Where the symbols take the states:
*: tiv->mib, kon->lod, nim->sak, mez->bep, miz->dez, lod->kon, lib->dob, ped->vuz, gif->diz, bik->vun, nem->mig, boz->rez, vob->tib, fil->giv, bem->kek, vol->nat, nam->liv, des->niv, zin->kul, mib->tiv, sil->nop, ril->vaz, vaz->ril, gat->fep, bap->mif, bes->lel, tib->vob, geg->tur, mit->vif, nat->vol, lus->mam, sar->bod, lep->mal, bon->zer, zer->bon, ses->nar, mam->lus, vun->bik, tos->pof, rez->boz, pof->tos, muf->ded, vif->mit, mig->nem, vuz->ped, liv->nam, gos->kip, dem->lom, bep->mez, dez->miz, dab->fif, niv->des, kul->zin, sak->nim, fab->zeg, gor->kur, bip->paf, vel->puv, far->fub, puv->vel, lel->bes, tel->kub, dob->lib, diz->gif, zar->vuf, kip->gos, kek->bem, nop->sil, mif->bap, tur->geg, vuf->zar, giv->fil, bod->sar, fep->gat, paf->bip, mal->lep, kur->gor, fub->far, kub->tel, nar->ses, zeg->fab, lom->dem, ded->muf, fif->dab
!: tiv->sil, kon->zer, nim->paf, mez->tid, miz->kur, lod->bon, lib->geg, ped->gif, gif->ped, bik->lel, nem->kud, boz->ril, vob->vif, fil->sov, bem->dem, vol->kip, des->nar, tak->zar, zin->bod, rem->liv, mib->nop, bal->tel, sil->tiv, ril->boz, vaz->rez, bap->mam, bes->vun, tid->mez, tib->mit, geg->lib, mit->tib, nat->gos, lus->mif, sar->kul, lep->mup, bon->lod, zer->kon, ses->niv, mam->bap, vun->bes, tos->muf, rez->vaz, pof->ded, muf->tos, vif->vob, luv->fif, vuz->diz, liv->rem, gos->nat, dem->bem, dez->gor, mul->fep, zul->fab, niv->ses, kul->sar, sak->bip, fab->zul, gor->dez, mup->lep, bip->sak, vel->fub, far->puv, sov->fil, puv->far, lel->bik, tel->bal, dob->tur, diz->vuz, zar->tak, kip->vol, kek->lom, nop->mib, mif->lus, tur->dob, bod->zin, fep->mul, paf->nim, kur->miz, fub->vel, nar->des, kud->nem, lom->kek, ded->pof, fif->luv
~: tiv->des, kon->tur, soz->fil, nim->bem, mez->muf, miz->kip, lod->geg, lib->bon, san->liv, ped->zeg, bik->zin, nem->mit, boz->tak, fil->soz, bem->nim, vol->kur, des->tiv, tak->boz, zin->bik, mib->niv, sil->nar, ril->zar, vaz->vuf, rif->tel, bes->sar, tid->tos, tib->kud, geg->lod, mit->nem, nat->gor, lus->fif, sar->bes, duk->fep, lep->far, bon->lib, zer->dob, ses->nop, mam->dab, vun->kul, tos->tid, muf->mez, vif->mig, mig->vif, luv->mif, vuz->fab, liv->san, gos->dez, dem->paf, bep->ded, dez->gos, dab->mam, zul->diz, niv->mib, kul->vun, sak->kek, fab->vuz, gor->nat, mup->puv, bip->lom, far->lep, puv->mup, lel->bod, tel->rif, dob->zer, diz->zul, zar->ril, kip->miz, kek->sak, nop->ses, mif->luv, tur->kon, vuf->vaz, bod->lel, fep->duk, paf->dem, mal->fub, kur->vol, fub->mal, nar->sil, kud->tib, zeg->ped, lom->bip, ded->bep, fif->lus
§: tiv->geg, kon->niv, soz->fif, nim->vel, mez->rif, miz->mit, lod->des, lib->sil, ped->bod, gif->zin, nem->kip, boz->mul, vob->gor, fil->lus, vol->kud, des->lod, zin->gif, mib->tur, bal->tos, sil->lib, ril->fep, vaz->gat, gat->vaz, rif->mez, bes->fab, tib->kur, geg->tiv, mit->miz, lus->fil, sar->vuz, duk->zar, lep->lom, bon->nar, zer->ses, ses->zer, mam->giv, vun->zul, tos->bal, muf->tel, vif->dez, mig->gos, vuz->sar, liv->kug, gos->mig, kug->liv, dem->mal, dez->vif, mul->boz, zul->vun, niv->kon, kul->diz, sak->puv, fab->bes, gor->vob, mup->kek, bip->far, vel->nim, far->bip, sov->mif, puv->sak, lel->zeg, tel->muf, dob->nop, diz->kul, zar->duk, kip->nem, kek->mup, nop->dob, mif->sov, tur->mib, giv->mam, bod->ped, fep->ril, paf->fub, mal->dem, kur->tib, fub->paf, kub->ded, nar->bon, kud->vol, zeg->lel, lom->lep, ded->kub, fif->soz
+: tiv->vuz, kon->lel, soz->lep, nim->bap, mez->san, miz->ril, lod->bes, lib->kul, san->mez, ped->mib, gif->nop, bik->zer, nem->duk, boz->kur, fil->far, vol->tak, nam->ded, des->fab, tak->vol, zin->dob, rem->tos, mib->ped, sil->diz, ril->miz, vaz->dez, gat->vif, bap->nim, bes->lod, tib->mul, geg->sar, mit->fep, lus->bip, sar->geg, duk->nem, lep->soz, bon->vun, zer->bik, mam->paf, vun->bon, tos->rem, rez->gor, muf->liv, vif->gat, luv->kek, vuz->tiv, liv->muf, gos->vuf, kug->tel, dem->dab, dez->vaz, dab->dem, mul->tib, zul->nar, niv->zeg, kul->lib, sak->mif, fab->des, gor->rez, bip->lus, far->fil, sov->puv, puv->sov, lel->kon, tel->kug, dob->zin, diz->sil, zar->kip, kip->zar, kek->luv, nop->gif, mif->sak, tur->bod, vuf->gos, giv->fub, bod->tur, fep->mit, paf->mam, kur->boz, fub->giv, nar->zul, zeg->niv, lom->fif, ded->nam, fif->lom
^: tiv->mit, kon->gos, nim->pof, mez->lom, miz->geg, lod->kip, lib->kur, san->fif, ped->gat, nem->des, boz->kul, vob->nop, fil->kug, vol->bon, nam->mam, des->nem, tak->vun, zin->rez, rem->mif, mib->vif, bal->puv, sil->tib, ril->sar, vaz->bod, gat->ped, rif->lep, bes->zar, tid->kek, tib->sil, geg->miz, mit->tiv, nat->zer, lus->liv, sar->ril, duk->fab, lep->rif, bon->vol, zer->nat, mam->nam, vun->tak, tos->sak, rez->zin, pof->nim, muf->bip, vif->mib, mig->niv, vuz->fep, liv->lus, gos->kon, kug->fil, dem->bep, bep->dem, dez->tur, mul->diz, niv->mig, kul->boz, sak->tos, fab->duk, gor->dob, bip->muf, far->tel, puv->bal, lel->vuf, tel->far, dob->gor, diz->mul, zar->bes, kip->lod, kek->tid, nop->vob, mif->rem, tur->dez, vuf->lel, bod->vaz, fep->vuz, paf->ded, kur->lib, fub->kub, kub->fub, nar->kud, kud->nar, lom->mez, ded->paf, fif->san
@: tiv->far, kon->dem, soz->fab, nim->dob, mez->kip, miz->muf, lod->lom, lib->sak, san->zar, ped->giv, nem->rif, boz->rem, fil->vuz, bem->zer, vol->tid, nam->vaz, des->lep, zin->bap, rem->boz, mib->fub, bal->tib, sil->puv, ril->liv, vaz->nam, bap->zin, rif->nem, bes->fif, tid->vol, tib->bal, geg->bip, mit->tel, lus->sar, sar->lus, lep->des, bon->kek, zer->bem, mam->bod, vun->luv, tos->kur, pof->gor, muf->miz, vif->kub, luv->vun, vuz->fil, liv->ril, gos->bep, kug->fep, dem->kon, bep->gos, dez->ded, dab->lel, niv->mal, kul->mif, sak->lib, fab->soz, gor->pof, mup->nar, bip->geg, vel->nop, far->tiv, sov->diz, puv->sil, lel->dab, tel->mit, dob->nim, diz->sov, zar->san, kip->mez, kek->bon, nop->vel, mif->kul, tur->paf, giv->ped, bod->mam, fep->kug, paf->tur, mal->niv, kur->tos, fub->mib, kub->vif, nar->mup, lom->lod, ded->dez, fif->bes

The rows follow the links: the fewer symbols apart two states are, the more alike their rows tend to be.

Each row is also shifted at random along 4 hidden directions that mean nothing.

Some states, each with a row of numbers:
kub -> 241,-201,-145,-152,420,171,-143,-136,254,144,217,29,173,-18,-101,-337,-214,-252,329,-148,-262,352,-254,-71,-100,2,99,253,-91,-378,-312,313,80,285,31,-74,45,-59,-183
duk -> -67,302,235,-123,59,-424,266,167,110,-76,-140,336,-96,13,94,-466,931,215,21,34,31,-107,4,356,-169,-292,15,38,493,230,-732,-243,37,236,202,-224,-252,-208,-332
bon -> 469,-96,-213,268,-47,416,66,274,70,3,56,-309,-331,255,383,686,-649,-240,63,40,51,56,234,-222,-149,-68,104,-463,-310,-96,789,215,132,-12,335,85,301,13,245
mez -> 309,-310,-201,-155,107,131,136,343,417,238,-53,507,166,97,-158,-316,-607,-263,140,-149,402,-382,-58,26,255,-112,87,157,-210,-322,-267,-265,-119,-117,418,-58,119,114,-23
dez -> 248,189,142,56,-229,-34,-105,-250,-236,339,82,-299,113,141,111,263,40,-91,-49,-227,-179,-112,179,-237,176,-93,116,115,-287,184,117,-260,-53,438,60,29,-181,-25,128
gor -> -603,-33,257,346,218,-41,-95,-219,-117,248,-112,-278,185,119,31,-358,317,324,-388,-36,74,51,113,0,281,28,236,108,-203,175,209,-323,-136,70,-154,4,-56,176,-245
liv -> 638,-13,167,-397,-111,-342,5,121,-99,5,-199,293,22,-245,122,-435,579,320,-168,-182,-68,207,14,66,-144,-121,83,192,436,-22,-674,193,14,-72,179,-263,-100,-107,-293
giv -> 598,227,242,-294,-408,-96,72,-388,-385,-1,86,-6,-44,-191,-300,540,701,165,428,-278,-72,-353,9,73,-205,88,-408,147,12,193,9,159,-42,17,-202,469,-498,-117,-47
kip -> 272,93,126,132,-213,-162,164,83,71,301,-256,256,-103,80,269,-436,778,26,-189,-80,44,-65,378,203,130,-177,-11,141,273,246,-272,-371,79,301,311,-254,-94,7,-183
nop -> -257,10,84,387,127,80,-156,-190,-137,-6,127,-457,-32,128,-76,563,-44,-36,72,204,-1,-370,68,-147,167,144,45,28,-239,6,487,-103,-43,6,-341,304,-174,146,229
soz -> -852,197,-18,-134,-385,-242,25,360,-23,-255,-23,271,147,-224,-368,-114,434,195,-29,-128,-132,-131,227,221,123,70,-247,297,143,-8,-34,-41,-24,-293,-111,-22,38,26,181
zeg -> -59,406,14,101,-225,-22,66,-75,-291,9,192,98,-199,38,-44,383,297,-110,337,-184,73,-399,146,-78,-237,248,-291,133,-139,151,130,-59,32,163,-181,156,-317,-140,12
geg -> 810,-398,-296,20,117,148,21,-11,51,231,96,34,-315,212,442,-69,-207,-37,171,254,-338,738,-182,178,-616,-224,-69,-237,645,231,-589,515,463,445,323,-159,367,-363,-196
kug -> -180,-10,-310,-574,62,13,41,-15,242,-33,174,382,229,-81,-164,-103,-695,-234,277,-229,290,-250,-240,-165,-92,-375,-198,-2,-247,-410,-219,37,-261,-214,138,-259,94,-62,320
ded -> -128,-256,-241,1,320,78,39,-51,364,251,-101,361,416,-28,-446,-1165,-362,-69,-238,-68,256,-303,-348,166,21,81,-5,163,25,-256,-758,-302,-265,235,-118,-45,-12,18,-364
ped -> 21,515,341,19,-440,-64,-6,-223,-507,-182,338,-250,-76,-5,91,557,781,76,206,-53,-386,38,220,-26,-239,57,-183,183,128,336,96,245,183,269,-382,102,-219,-112,88
ril -> 895,116,218,-309,-120,-70,13,-224,-79,0,104,211,-144,96,265,-148,-185,-75,2,37,313,-138,-45,-127,-206,-246,231,-133,8,191,-425,-357,-82,265,273,-384,-193,-241,-154
bod -> -259,132,59,29,112,-128,25,-95,-384,-70,20,106,54,-22,-49,-669,267,246,-288,132,-68,495,-317,186,-478,402,61,212,798,468,-727,72,108,434,-260,-160,46,-177,-423
kur -> 318,-65,286,17,137,-93,51,-138,133,265,-289,-168,-24,112,450,-66,431,162,-239,159,148,101,-14,-112,156,-273,320,-282,-49,116,48,-132,19,75,43,-21,-33,-21,-227
luv -> 465,-119,7,-202,-24,70,-18,194,142,-246,-91,-23,-243,-24,53,408,-354,54,83,44,-84,297,-98,-174,-459,141,131,-202,-33,-112,259,399,165,-419,306,214,-73,1,-116
sak -> -301,-87,124,55,-532,179,-198,-124,7,-21,-79,-626,195,-181,-104,955,78,223,-149,-19,-254,57,239,-165,439,192,-137,-53,-438,57,969,42,-92,-671,30,142,230,189,513
kul -> 664,73,276,-159,-255,259,140,-133,-41,-314,14,-359,-344,-24,355,913,-238,63,94,199,328,-332,152,-274,-26,-108,72,-421,-219,21,536,78,-14,-311,72,152,-120,-64,284
des -> -351,156,-1,240,-27,-218,115,324,-18,-84,119,76,-51,-23,59,-77,275,-189,85,172,-209,-6,143,98,217,-85,-316,159,125,336,218,11,139,21,-102,-121,147,-44,304
tak -> -9,280,306,92,-278,-244,-187,47,-107,-98,-20,-285,-110,22,418,551,330,217,-181,-115,-58,324,361,-182,127,-86,424,-16,-348,153,371,-39,2,-214,112,-354,-186,-11,21
nam -> 683,220,412,-297,-384,-223,-74,-272,-247,119,-106,-38,265,-223,-29,-94,777,412,-155,-329,-149,-186,67,-39,128,124,-64,330,108,227,-238,-83,-198,204,-61,50,-591,-58,-301
paf -> 360,-295,-275,45,43,280,-42,-133,-26,150,278,-43,29,-103,-283,-43,-524,-147,125,-104,-160,243,-232,-126,-158,332,-84,67,103,-98,-150,382,34,261,38,217,144,-51,-186
vuf -> -1083,191,-14,215,-15,77,-151,269,-188,127,229,80,281,81,-112,-122,-1015,-380,-49,-195,252,9,50,-377,295,387,299,317,-675,-69,574,-480,-492,73,-11,-154,71,269,430
bal -> 67,-408,-216,-149,444,50,-44,111,631,179,-77,122,109,72,180,-331,-439,-151,24,-165,-46,383,-490,157,-132,-321,250,-210,27,-564,-439,350,6,-78,92,-54,294,-125,-198
far -> 67,-214,-163,-82,6,-194,20,73,206,68,3,339,99,-171,-287,-357,366,-18,61,180,-257,-95,-54,435,137,-147,-381,164,444,-10,-357,77,132,-194,-38,50,167,-127,68
nim -> 312,-206,-159,12,10,383,-111,-155,-17,92,64,-458,77,-100,-128,374,-331,49,18,-63,-56,48,23,-20,-31,350,-38,-139,-201,-131,441,128,-32,-173,-103,355,7,128,9

Where do the symbols, taken in turn from left to right, take each start?
Answer with the state's name.
188,-320,81,228,-35,42,177,-194,75,2,-166,-194,-217,200,180,-2,351,200,-194,366,69,212,104,174,-57,-255,136,-362,322,108,-46,33,188,-156,-136,110,208,43,-163
* @ @ ! * => geg
421,-261,-143,-95,271,434,159,-226,111,125,5,-109,-102,-75,-433,221,-416,-294,236,-11,388,-930,-176,65,121,203,-12,-101,-290,-357,341,-149,-191,-260,-338,608,-269,199,100
* § ^ § ^ => puv
-88,117,140,261,33,-156,17,-264,157,-47,-171,-90,-91,44,162,-3,566,129,59,316,23,-120,23,440,180,-298,-45,-195,428,169,147,-45,284,-257,-255,79,-4,-38,116
+ + * ! => mib
-540,181,-37,400,118,104,-20,107,-67,348,14,-80,264,101,-205,-289,-218,-229,-220,-228,-123,-89,175,-188,312,221,132,274,-336,120,276,-508,-253,279,53,-124,18,104,156
! * * => nat
714,256,137,-210,-310,-234,311,70,-152,-169,147,335,-539,38,302,439,801,-18,357,-81,18,-317,227,207,-294,-127,-218,27,310,273,-397,-74,404,76,95,-45,-390,-203,12
! ~ ~ ! => fab
429,-211,-53,-108,4,116,89,157,359,178,-281,152,-18,-46,178,82,-232,-141,-80,-209,140,-118,9,-7,148,-212,110,-245,-393,-384,237,-130,-21,-235,351,-77,18,12,-216
@ § ^ ^ => kud
-250,529,309,-320,-380,-374,-7,-159,-160,5,96,-22,91,103,297,381,520,41,-88,-59,-183,-75,349,-268,203,-362,-32,284,-170,177,90,-43,-64,36,-110,-267,-130,-77,411
~ + ! ! => nem
-92,144,127,-110,-282,-13,-22,-128,14,272,-122,-115,234,-39,154,73,41,45,-119,34,230,-347,281,-22,601,-157,-49,67,-301,247,182,-402,-238,84,139,-211,-29,101,431
@ + ^ => lus
755,-16,-141,-290,-91,146,114,135,-24,-164,169,294,-502,242,213,324,-807,-329,292,10,317,-280,-53,-190,-493,0,-7,-275,-55,28,59,-34,32,133,301,-170,111,23,280
! * + ^ => nat
-93,-19,54,-34,-384,-232,157,234,-63,-276,-237,520,-89,-334,-414,-459,319,259,-316,104,261,-401,149,329,141,289,-193,316,392,93,-109,-437,-65,-350,119,3,-38,86,-5
+ + ^ + => mez
-708,41,-1,2,-59,-208,-34,307,-16,-436,-64,-128,-315,100,208,108,-64,290,-248,159,-48,679,117,-27,-125,134,212,-181,99,164,311,215,140,-161,-44,-157,268,36,-20
+ ! + @ => fif
-202,-34,-245,-18,-1,151,-169,253,-123,-243,245,169,89,-97,-297,0,-953,-235,90,-159,-191,361,-108,-290,-304,452,14,245,-176,-189,218,307,-17,92,37,57,131,112,18
~ * ! => mif
221,-40,67,-122,-269,-207,-8,-154,73,248,28,-111,322,-282,1,151,622,155,90,-42,-283,-120,68,-15,506,-269,-243,376,-77,16,-51,-95,-73,-172,153,-143,-67,43,168
^ § => bip
-171,65,102,62,406,113,-200,-295,101,184,96,-364,51,167,23,161,-232,-166,199,48,-48,2,-212,-106,213,-200,272,-149,-447,-236,153,-6,-13,149,-78,-23,-137,190,-59
§ @ => pof
-1380,-60,-149,485,215,-38,-236,531,104,-6,167,161,315,193,48,-594,-495,-156,-274,321,-172,821,89,-9,8,169,-50,92,96,87,212,110,86,61,21,-315,899,-30,493
! ~ @ * => nim
-218,431,279,-215,-153,-205,-160,-198,-9,-165,155,-263,16,68,504,761,313,119,104,-126,-164,379,322,-221,197,-329,211,-224,-248,139,357,346,51,-188,-72,-121,-161,-122,229
+ + ! => fep
-57,78,-62,513,-46,83,-106,153,-245,89,-26,-51,-70,137,-32,-18,-119,-132,-32,-70,-163,322,54,97,-124,298,-67,90,317,304,89,-1,63,374,-68,-60,311,132,34
+ ^ ~ + + => vaz
677,-450,-138,-274,239,224,169,-118,539,284,-296,-16,59,76,46,-44,-580,-99,11,-103,219,-208,-211,-75,16,-310,104,-292,-314,-432,-23,-167,-148,-283,341,55,-4,42,-162
* @ + => rez
